Below is a small trained network, with its code and all its weights. Each question gives an input and a class and asks what happens when units are switched off, that is, made to give their printed mean instead of their output.

import numpy as np


def w(rows, s, z=0):
    codes = np.array(rows[::2]) - 128.0
    scale = np.full(codes.shape[1], s)
    scale[-1] = z or s
    return codes * scale


def f(y):
    return y / 2 * (1 + np.tanh(0.7978845608 * (y + 0.044715 * y**3)))


def log_softmax(a):
    a = a - a.max(-1, keepdims=True)
    return a - np.log(np.exp(a).sum(-1, keepdims=True))


def net(x, mask):
    res = np.array(x, float).reshape(1, 4) / 4 @ E
    y = f(res @ A[0][:, :-1].T + A[0][:, -1])
    res = res + np.where(mask, y, B[0][:, -1]) @ B[0][:, :-1]
    return log_softmax(res[-1] @ U[:, :-1].T + U[:, -1])


A, B = {}, {}
E = w([
[85,30,107,90,19],'x0',
[121,130,113,121,136],'x1',
[126,114,128,147,137],'x2',
[180,152,2,224,57],'x3',
],0.0079)
A[0] = w([
[73,47,81,67,40,96],'neuron 0',
[18,121,163,95,187,87],'neuron 1',
[113,159,59,209,90,113],'neuron 2',
[30,20,158,165,51,133],'neuron 3',
[104,193,165,192,152,121],'neuron 4',
[111,190,189,101,155,201],'neuron 5',
[111,173,124,93,94,255],'neuron 6',
[111,123,147,160,116,194],'neuron 7',
[82,135,254,108,185,156],'neuron 8',
[223,228,75,226,69,124],'neuron 9',
[171,98,84,176,129,172],'neuron 10',
[198,198,135,189,249,122],'neuron 11',
],0.0083,0.0098)
B[0] = w([
[116,184,29,70,97,194],'neuron 0',
[20,131,170,122,55,158],'neuron 1',
[19,54,166,95,26,184],'neuron 2',
[186,211,10,101,53,206],'neuron 3',
[148,169,87,135,91,158],'neuron 4',
[145,66,59,148,11,222],'neuron 5',
[222,21,141,154,169,254],'neuron 6',
[204,51,134,139,138,185],'neuron 7',
[65,59,64,118,58,227],'neuron 8',
[52,57,156,87,45,231],'neuron 9',
[117,44,129,88,89,190],'neuron 10',
[151,179,1,29,55,229],'neuron 11',
],0.0072,0.0086)
U = w([
[134,111,137,120,118,238],'0',
[125,110,122,123,125,215],'1',
[36,99,138,107,107,1],'2',
[142,190,93,83,107,47],'3',
[162,111,150,143,180,157],'4',
[169,235,198,164,168,64],'5',
[157,204,196,193,214,65],'6',
[124,249,189,158,146,76],'7',
],0.013,0.0091)

Each question gives the input, the list of numbers given to net, and the class t.
The units are the neurons (one row each of A and B). Each row of codes is followed by its name. A weight is (code - 128) times the scale printed after its matrix; where a second scale follows, it is the last column's (A, B and U).
mask holds one flag per neuron, in row order. A switched-off neuron (its flag False) gives its mean, the last column of its row in B, instead of its output. The means were averaged over made-up inputs and are rounded, as every weight is.
A unit's drop is (log p(t) with every unit on - log p(t) with that unit switched off) / (log p(t) with every unit on - log p(t) with every unit switched off).
The circuit of an input: a set's keep is (log p(t) with only the set's units on - log p(t) with every unit switched off) / (log p(t) with every unit on - log p(t) with every unit switched off). Starting from all 12 units, units are removed one at a time, each time the one whose removal leaves the highest keep (on an exact tie, the one counted first), for as long as the keep stays at least 0.8.
units of the circuit, in order: the units of the circuit, biggest drop first
unit that matters most: the unit with the biggest drop
top k neurons: the k neurons with the biggest drops, biggest first
drop when u is switched off: that unit's drop, to one decimal
input [0,-6,0,8], class 2: units of the circuit, in order -> [neuron 9; neuron 2]
input [6,3,-4,8], class 2: unit that matters most -> neuron 2
input [8,7,0,4], class 3: top 2 neurons -> [neuron 3; neuron 0]
input [2,-2,3,-2], class 4: top 2 neurons -> [neuron 11; neuron 9]
input [8,-1,-5,7], class 3: top 3 neurons -> [neuron 3; neuron 0; neuron 8]
input [-7,3,2,-8], class 2: top 3 neurons -> [neuron 8; neuron 1; neuron 3]
input [-7,6,-5,-8], class 2: top 2 neurons -> [neuron 8; neuron 1]
input [-1,7,6,-8], class 2: top 2 neurons -> [neuron 1; neuron 8]
input [7,3,-1,5], class 3: top 3 neurons -> [neuron 3; neuron 0; neuron 8]
input [8,6,-5,0], class 3: units of the circuit, in order -> [neuron 3; neuron 0]
input [-7,6,-1,-6], class 3: top 2 neurons -> [neuron 11; neuron 9]
input [5,3,1,8], class 2: top 2 neurons -> [neuron 2; neuron 9]
input [-4,1,-7,-8], class 2: top 3 neurons -> [neuron 8; neuron 1; neuron 3]
input [8,-4,0,0], class 3: top 2 neurons -> [neuron 3; neuron 0]
input [-7,-4,-6,-4], class 3: top 2 neurons -> [neuron 11; neuron 9]
input [8,0,5,8], class 2: units of the circuit, in order -> [neuron 2]
input [-4,-4,1,8], class 2: units of the circuit, in order -> [neuron 9; neuron 2]
input [0,3,2,1], class 4: drop when neuron 5 is switched off -> 0.1
input [1,1,3,-2], class 4: drop when neuron 0 is switched off -> 0.1
input [-3,-1,3,1], class 4: drop when neuron 3 is switched off -> 0.3
input [6,1,6,8], class 2: units of the circuit, in order -> [neuron 2]
